array([[  3,  11,  27,  13, -13,   6, -13, -16,  41, -19, -35,  -1,  29,
        -10,   3],
       [ -3, -13,  20,  10,   3, -18, -10,  -5,  11,  -2, -14,  10,   9,
         12,   5],
       [ -2,  -6,  19,  13,  14, -30, -13,   3,  -1,   9, -14,  13,   4,
         16,   1],
       [ 10,  -5,  31, -22,   0, -22,  22, -31,  14,  14, -37,  26,  20,
         20,  -1],
       [-11, -20,  35, -10,  19,   8,  10,  17,  14,   3, -24, -11,   9,
        -12,   4],
       [  1,  -1,  20,  16,  -1,   2, -16,  11, -10,  13,  -5,  -7,  15,
          0,  -1],
       [ -9, -13,  39,  14, -26,  -4, -14,  30,   1,  17,   1,   8,  10,
          1,  -6],
       [ -2,  10,  -4,  16, -10, -14, -16, -18,  11,  -5,   3, -11,  -4,
         21,  -2],
       [  5,  -4,  44, -16,   9,   5,  16,  -3, -23,  59, -36,  22,  20,
         -9,  -2],
       [ -8,  -8,  -3,  27,  20,  -5, -27, -10, -29,  19, -61,  14, -24,
         -4,   1],
       [-15,  15,  -1,  15, -33,   3, -15,   5,   4,  12, -52,  -2,   6,
         29,   5],
       [  9,  16,  10,   7,  -4, -18,  -7, -20,   3,   4, -15,  -2,  -4,
         10,  -2]])
27

array([[ -8, -20,  21, -12,  28, -27,  31,  -4,  16, -24, -13,  -9,   8],
       [  3,  24, -11,  18, -41,  11, -23,  18, -22,  22,  31,   3, -18],
       [ -7, -10,  11, -32,  -4,  34, -25,  -6,   4, -39, -22, -11,  22],
       [ 54,  38,   0,  27, -17,  15, -15, -12, -20,  67,  30, -19, -42],
       [  3,  21, -16,   8, -43,  32, -34,  12, -23,  12,  18,   3,  -7],
       [-11, -16,  15, -19,  15,  -4,   9,  -2,  11, -32, -17,  -7,  15]])
21

array([[-30,  25,  -5,  22,  63, -27, -27, -15],
       [-30, -35, -60,  -7,   7, -34,  -8, -17],
       [-16,  45,   6,  -1,  21,  11, -64,   0],
       [-37, -38, -17,  -9,  27, -37,   4, -48],
       [ 34, -23, -12, -18, -66,  37,   1,  23],
       [-18,  61,   5,  40,  39, -28,  -3,  13]])
-5

array([[  0, -16,   8,  -7,   2,  -5, -20,  10,  38,   2,  49, -11, -10,
        -11,   3],
       [-14, -29,  -4,  12,   8,  20,  31,   1,  14,   3,   0,  18, -26,
         14, -26],
       [ -7,   9,  -1,  19,  -8,   4,   7, -13, -22,   6, -55,  27,   1,
         -8,   1],
       [ -3,  14,  -5,  13,  -5,   5,  15, -12, -32,   1, -54,  19,   6,
          3,  -1],
       [ -4, -24,   8,  -2,   3,  -1, -15,   9,  44,   5,  47,  -4, -18,
        -12,  -2],
       [  3,   1,  12,  -2,  -8, -16, -39,   3,  27,   5,  26,  -5,   2,
        -30,  21]])
8

array([[  8,  39,  13,  20, -13,  20, -40,  12,  40, -29, -24, -47, -42,
          5, -43],
       [ -3,  23,  -4,  29,   9,   6, -42,  12,  20,  -5, -33, -56, -16,
         27, -36],
       [  7,  31,   0,  29,  -9,  20, -47,  12,  30, -24, -29, -61, -39,
         23, -31],
       [  7,  25,  -3,  33,  -8,  17, -43,  13,  29, -16, -30, -64, -35,
         29, -33],
       [ 11,  30,   8,  24, -13,  46, -31,  18,  42, -26, -26, -71, -72,
          3, -28],
       [ -2,  34,  11,  22,  -5,  17, -40,  10,  27, -25, -28, -53, -34,
         19, -41],
       [ 12,  27,  -6,  35,  -9,  21, -48,  14,  29, -24, -30, -62, -37,
         26, -26]])
13
---
[[-1, 0, 1, 0],
 [4, 1, 0, 0],
 [-72, -19, -5, -4]] | -5

[[-1, -8, 0, -2, -7, -1],
 [1, 2, 0, -3, 3, 2],
 [-2, -33, -49, 67, 12, -68]] | -49

[[-9, 49, -22, 14, -58],
 [0, 11, 6, 28, -7],
 [0, 11, 25, 20, 5]] | 25

[[5, 4, -3, 28, -51, 72, -36],
 [-13, 0, -76, -10, 1, 37, 52],
 [14, 2, 68, 22, -25, 0, -64]] | 68

[[-19, -32, -35, -17, -10],
 [-1, -47, -65, -11, 19],
 [-51, -41, -40, -54, -59]] | -40

[[-15, -13, -14, -14, -13],
 [-55, -47, -49, -56, -54],
 [-43, -46, -48, -43, -42]] | -48

[[-34, 44, -8, 62, -11, 32, 7],
 [18, 16, 15, 47, -3, 0, 8],
 [-24, 32, 2, 55, -17, 41, 21]] | 2
---
[[ 1  0  1  4 33 61 33]
 [46 56 21  1  0  0  0]
 [ 0 -1  1  3 30 62 35]] ⇒ 46

[[ 56  52   9 -30]
 [-53 -22 -42  25]
 [ 31  25  12 -17]] ⇒ -53

[[-31  60  -8  65]
 [-37  55  -8  50]
 [  1 -57  34 -54]] ⇒ -37

[[ 33 -64 -22 -15  -6]
 [ 14 -21  43 -77 -16]
 [ 30  -5  20  49   2]] ⇒ 14

[[-24  32 -26   1 -16  23 -27]
 [  3   4  58 -26 -12  16   3]
 [-12   9  44 -32 -32  23  -9]] ⇒ 3

[[ 10 -10  25 -23 -58]
 [ -9 -11  65  31 -33]
 [  3  -1  26  -3 -23]] ⇒ -9
---
Q: array([  72.3,  111.4,  100.1,  107.1, -122.7])
A: 72.3
Q: array([-14.233,   1.936,  11.236,  -6.989])
A: -14.233
Q: array([ 1.711, -0.405, -0.539,  0.076,  1.253, -0.162, -1.115])
A: 1.711
Q: array([ 1.46, -1.20,  0.12,  1.07, -0.33,  0.40,  0.94])
A: 1.46
Q: array([-1.7, -0.2, -0.6,  0.0,  1.3, -1.6])
A: -1.7
Q: array([ -75.28,  150.23, -138.22,  -70.14,   23.00])
A: -75.28
Q: array([-0.114,  0.038, -0.178, -0.007,  0.085,  0.188])
A: -0.114
Q: array([-0.08,  0.11, -0.04, -0.12])
A: -0.08
Q: array([ 18.42,   3.40,   0.63, -13.92,  14.29])
A: 18.42
---
[ 594  -34  257 -385  282  185 -598] ==> 594
[-10 -14 -45  47] ==> -10
[145 166 213  57] ==> 145
[ -38 -637 -412 -326 -283  719] ==> -38
[6622 1716 3998 7262 8733 4831] ==> 6622
[-772 -533 -338  924] ==> -772
[ 12  33  -1 -42  36] ==> 12
